Below are the code and all the weights of a small trained network. Each question names an input and a class and asks about switching units off, where a switched-off unit gives its printed mean instead of its output.

import numpy as np


def w(rows, s, z=0):
    codes = np.array(rows[::2]) - 128.0
    scale = np.full(codes.shape[1], s)
    scale[-1] = z or s
    return codes * scale


def f(y):
    return y / 2 * (1 + np.tanh(0.7978845608 * (y + 0.044715 * y**3)))


def log_softmax(a):
    a = a - a.max(-1, keepdims=True)
    return a - np.log(np.exp(a).sum(-1, keepdims=True))


def net(x, mask):
    res = np.array(x, float).reshape(1, 3) / 4 @ E
    y = f(res @ A[0][:, :-1].T + A[0][:, -1])
    res = res + np.where(mask, y, B[0][:, -1]) @ B[0][:, :-1]
    return log_softmax(res[-1] @ U[:, :-1].T + U[:, -1])


A, B = {}, {}
E = w([
[3,133,108,132,172],'x0',
[101,69,177,132,7],'x1',
[132,60,56,26,101],'x2',
],0.013)
A[0] = w([
[182,209,160,203,194,238],'neuron 1',
[88,129,128,101,193,138],'neuron 2',
[109,143,132,91,152,61],'neuron 3',
[59,85,30,144,122,225],'neuron 4',
[7,46,124,81,68,198],'neuron 5',
[157,113,54,177,206,190],'neuron 6',
[218,137,133,171,25,194],'neuron 7',
[127,154,179,217,83,198],'neuron 8',
[165,67,81,53,181,255],'neuron 9',
[107,193,45,95,175,127],'neuron 10',
[123,125,239,161,112,186],'neuron 11',
[60,52,94,109,187,211],'neuron 12',
[211,95,88,49,176,219],'neuron 13',
],0.013,0.0053)
B[0] = w([
[74,194,215,27,221,249],'neuron 1',
[179,206,158,197,76,174],'neuron 2',
[149,125,95,155,99,135],'neuron 3',
[50,114,38,157,54,196],'neuron 4',
[59,74,33,29,113,240],'neuron 5',
[166,255,101,149,182,199],'neuron 6',
[233,27,237,87,66,226],'neuron 7',
[36,72,247,140,161,215],'neuron 8',
[197,223,94,124,63,217],'neuron 9',
[193,254,37,251,144,197],'neuron 10',
[31,32,202,159,112,203],'neuron 11',
[112,108,43,209,97,197],'neuron 12',
[210,184,164,102,99,217],'neuron 13',
],0.0078,0.018)
U = w([
[146,18,179,153,115,127],'0',
[80,121,144,167,105,58],'1',
[57,141,195,137,194,171],'2',
[50,117,24,104,135,187],'3',
[143,204,107,132,203,134],'4',
[127,117,112,155,163,3],'5',
[196,132,142,101,80,212],'6',
[126,194,66,250,133,119],'7',
],0.013,0.0052)

Each question gives the input, the list of numbers given to net, and the class t.
The units are the neurons (one row each of A and B). Each row of codes is followed by its name. A weight is (code - 128) times the scale printed after its matrix; where a second scale follows, it is the last column's (A, B and U).
mask holds one flag per neuron, in row order. A switched-off neuron (its flag False) gives its mean, the last column of its row in B, instead of its output. The means were averaged over made-up inputs and are rounded, as every weight is.
A unit's drop is (log p(t) with every unit on - log p(t) with that unit switched off) / (log p(t) with every unit on - log p(t) with every unit switched off).
The circuit of an input: a set's keep is (log p(t) with only the set's units on - log p(t) with every unit switched off) / (log p(t) with every unit on - log p(t) with every unit switched off). Starting from the 12 units with the biggest drops (on a tie, the unit counted first), units are removed one at a time, each time the one whose removal leaves the highest keep (on an exact tie, the one counted first), for as long as the keep stays at least 0.8.
units of the circuit, in order: the units of the circuit, biggest drop first
top k neurons: the k neurons with the biggest drops, biggest first
drop when u is switched off: that unit's drop, to one decimal
input [1,2,1], class 3: top neuron	(neuron 7)
input [-8,4,2], class 0: units of the circuit, in order	(neuron 7; neuron 6)
input [-3,-4,8], class 7: top 2 neurons	(neuron 7; neuron 10)
input [-3,-6,-6], class 2: top 2 neurons	(neuron 1; neuron 9)
input [-1,3,7], class 3: top 3 neurons	(neuron 5; neuron 4; neuron 2)
input [8,-2,5], class 7: top 2 neurons	(neuron 10; neuron 2)
input [8,-4,-6], class 7: top 3 neurons	(neuron 10; neuron 2; neuron 12)
input [-8,-1,-6], class 2: drop when neuron 1 is switched off	1.9
input [1,1,0], class 3: drop when neuron 3 is switched off	0.0
input [1,8,5], class 3: drop when neuron 5 is switched off	0.3
input [6,8,-2], class 3: drop when neuron 5 is switched off	0.4
